Here is a tiny trained network, its code and every weight. The questions are about switching its units off for an input and a class, where a switched-off unit gives its printed mean instead of its output.

import numpy as np


def w(rows, s, z=0):
    codes = np.array(rows[::2]) - 128.0
    scale = np.full(codes.shape[1], s)
    scale[-1] = z or s
    return codes * scale


def f(y):
    return np.maximum(y, 0)


def log_softmax(a):
    a = a - a.max(-1, keepdims=True)
    return a - np.log(np.exp(a).sum(-1, keepdims=True))


def net(x, mask):
    res = np.array(x, float).reshape(1, 7) / 4 @ E
    y = f(res @ A[0][:, :-1].T + A[0][:, -1])
    res = res + np.where(mask, y, B[0][:, -1]) @ B[0][:, :-1]
    return log_softmax(res[-1] @ U[:, :-1].T + U[:, -1])


A, B = {}, {}
E = w([
[230,153,143,163,30,68,57,28,71],'x0',
[129,129,135,133,127,133,123,126,140],'x1',
[134,118,121,121,128,135,135,126,116],'x2',
[127,114,123,122,131,128,132,113,123],'x3',
[101,48,249,238,83,106,212,152,92],'x4',
[24,195,106,162,54,254,110,97,53],'x5',
[126,123,124,129,129,127,127,130,122],'x6',
],0.0092)
A[0] = w([
[68,90,133,198,175,166,188,186,128,88],'n1',
[241,167,159,209,106,49,142,42,76,2],'n2',
[143,205,85,107,142,148,80,55,74,101],'n3',
[169,120,105,45,166,94,74,144,154,160],'n4',
[95,104,171,134,115,112,115,124,105,134],'n5',
[134,184,61,3,177,120,96,110,185,250],'n6',
[134,55,193,135,202,88,200,214,164,157],'n7',
[1,151,48,110,213,220,177,200,169,48],'n8',
[149,69,108,139,139,136,123,167,138,94],'n9',
[149,65,171,163,179,83,231,133,167,134],'n10',
[90,104,187,184,123,111,138,103,95,132],'n11',
[64,130,101,97,145,162,126,149,147,51],'n12',
[144,171,25,15,239,115,57,145,180,25],'n13',
[217,117,141,188,62,65,94,79,98,59],'n14',
[169,236,64,116,37,175,45,51,75,121],'n15',
[85,169,145,155,91,103,163,150,91,103],'n16',
[85,89,158,165,48,106,167,109,138,141],'n17',
[242,87,124,67,133,48,98,150,175,56],'n18',
[162,172,94,139,122,152,128,86,94,103],'n19',
[232,89,113,86,150,40,130,134,205,210],'n20',
[6,156,121,134,36,186,179,141,101,2],'n21',
[27,145,94,101,193,167,165,153,167,218],'n22',
[151,180,52,58,223,135,80,113,164,113],'n23',
[240,97,145,83,188,70,86,120,154,43],'n24',
[106,93,213,230,67,121,176,122,69,18],'n25',
[154,159,13,118,76,146,9,78,147,119],'n26',
[156,33,182,152,218,99,226,215,194,155],'n27',
[32,150,97,75,194,211,158,199,161,40],'n28',
[238,118,126,100,160,27,130,130,174,132],'n29',
],0.0056,0.0077)
B[0] = w([
[186,156,136,75,165,110,160,131,206,188],'n1',
[140,37,227,113,155,223,213,215,160,181],'n2',
[172,197,103,128,136,84,110,84,166,181],'n3',
[106,98,134,162,112,178,157,150,85,191],'n4',
[135,118,122,115,131,146,154,141,117,157],'n5',
[59,119,85,184,63,156,65,81,49,251],'n6',
[203,183,74,54,196,70,81,75,205,230],'n7',
[53,94,106,207,76,180,66,113,34,207],'n8',
[135,155,140,142,142,115,130,125,129,139],'n9',
[186,164,108,82,169,81,125,93,200,205],'n10',
[131,91,144,127,143,164,146,133,113,182],'n11',
[107,126,100,135,94,110,84,127,68,146],'n12',
[167,46,214,104,197,182,253,218,183,194],'n13',
[107,60,174,151,147,225,157,195,144,187],'n14',
[169,184,70,109,134,57,66,64,149,230],'n15',
[117,125,156,146,121,131,139,131,93,155],'n16',
[114,112,169,130,139,148,163,178,133,187],'n17',
[54,120,115,188,84,147,81,77,14,182],'n18',
[153,152,110,112,134,102,109,91,129,155],'n19',
[139,76,191,91,141,230,192,215,140,237],'n20',
[185,61,196,88,188,159,242,226,172,172],'n21',
[174,73,205,96,143,173,194,205,150,233],'n22',
[108,53,172,141,138,209,188,187,120,196],'n23',
[37,116,76,207,43,136,46,65,26,174],'n24',
[7,86,85,239,34,193,73,110,25,191],'n25',
[151,176,69,112,147,58,99,55,164,206],'n26',
[219,186,87,77,169,75,84,82,183,245],'n27',
[72,102,99,202,72,156,64,106,34,186],'n28',
[72,68,165,190,64,197,148,167,67,206],'n29',
],0.0066,0.011)
U = w([
[141,96,171,100,169,158,218,182,158,11],'0',
[68,124,91,191,34,133,82,74,72,184],'1',
[182,199,63,50,174,2,106,43,197,220],'2',
],0.011,0.0012)

Each question gives the input, the list of numbers given to net, and the class t.
The units are the neurons (one row each of A and B). Each row of codes is followed by its name. A weight is (code - 128) times the scale printed after its matrix; where a second scale follows, it is the last column's (A, B and U).
mask holds one flag per neuron, in row order. A switched-off neuron (its flag False) gives its mean, the last column of its row in B, instead of its output. The means were averaged over made-up inputs and are rounded, as every weight is.
A unit's drop is (log p(t) with every unit on - log p(t) with that unit switched off) / (log p(t) with every unit on - log p(t) with every unit switched off).
The circuit of an input: a set's keep is (log p(t) with only the set's units on - log p(t) with every unit switched off) / (log p(t) with every unit on - log p(t) with every unit switched off). Starting from the 12 units with the biggest drops (on a tie, the unit counted first), units are removed one at a time, each time the one whose removal leaves the highest keep (on an exact tie, the one counted first), for as long as the keep stays at least 0.8.
circuit, biggest first: the units of the circuit, biggest drop first
most important unit: the unit with the biggest drop
top k neurons: the k neurons with the biggest drops, biggest first
drop when u is switched off: that unit's drop, to one decimal
input [2,4,-7,-1,-6,-3,0], class 1: circuit, biggest first -> (n6)
input [2,1,5,6,-1,-6,-8], class 1: top 2 neurons -> (n24 n18)
input [-8,-7,5,-4,-3,8,6], class 1: top 2 neurons -> (n8 n28)
input [7,7,3,2,4,-3,5], class 0: top 2 neurons -> (n2 n6)
input [-2,1,0,-8,-8,-5,-6], class 0: top 3 neurons -> (n13 n20 n23)
input [1,4,1,6,-2,-4,-3], class 1: top 2 neurons -> (n24 n22)
input [3,-4,-6,4,-7,1,-1], class 2: top 2 neurons -> (n26 n15)
input [1,-8,3,5,-6,-4,-6], class 1: top 2 neurons -> (n6 n24)
input [-4,1,-1,-8,6,8,-7], class 0: top 2 neurons -> (n21 n6)
input [8,-7,-2,3,-8,2,6], class 2: top 3 neurons -> (n15 n26 n3)
input [4,-3,5,4,6,-1,-8], class 0: top 2 neurons -> (n6 n2)
input [1,0,3,-7,-1,-7,-7], class 1: top 3 neurons -> (n24 n18 n22)
input [-6,-5,6,8,0,2,6], class 1: top 2 neurons -> (n8 n28)
input [0,0,1,-7,4,-8,5], class 2: circuit, biggest first -> (n27)
input [2,7,8,-2,-3,1,-5], class 2: top 3 neurons -> (n25 n8 n29)
input [-8,5,2,1,2,-8,4], class 2: top 2 neurons -> (n27 n7)
input [-6,-2,-4,-7,-1,6,-7], class 1: drop when n20 is switched off -> 0.1
input [2,2,6,3,-1,-3,0], class 1: drop when n22 is switched off -> 0.1
input [5,-6,0,-8,-4,7,-3], class 2: drop when n24 is switched off -> 0.0
input [-3,-1,4,4,-8,2,-5], class 1: drop when n8 is switched off -> 0.3
input [1,8,6,-1,-3,8,5], class 2: most important unit -> n15
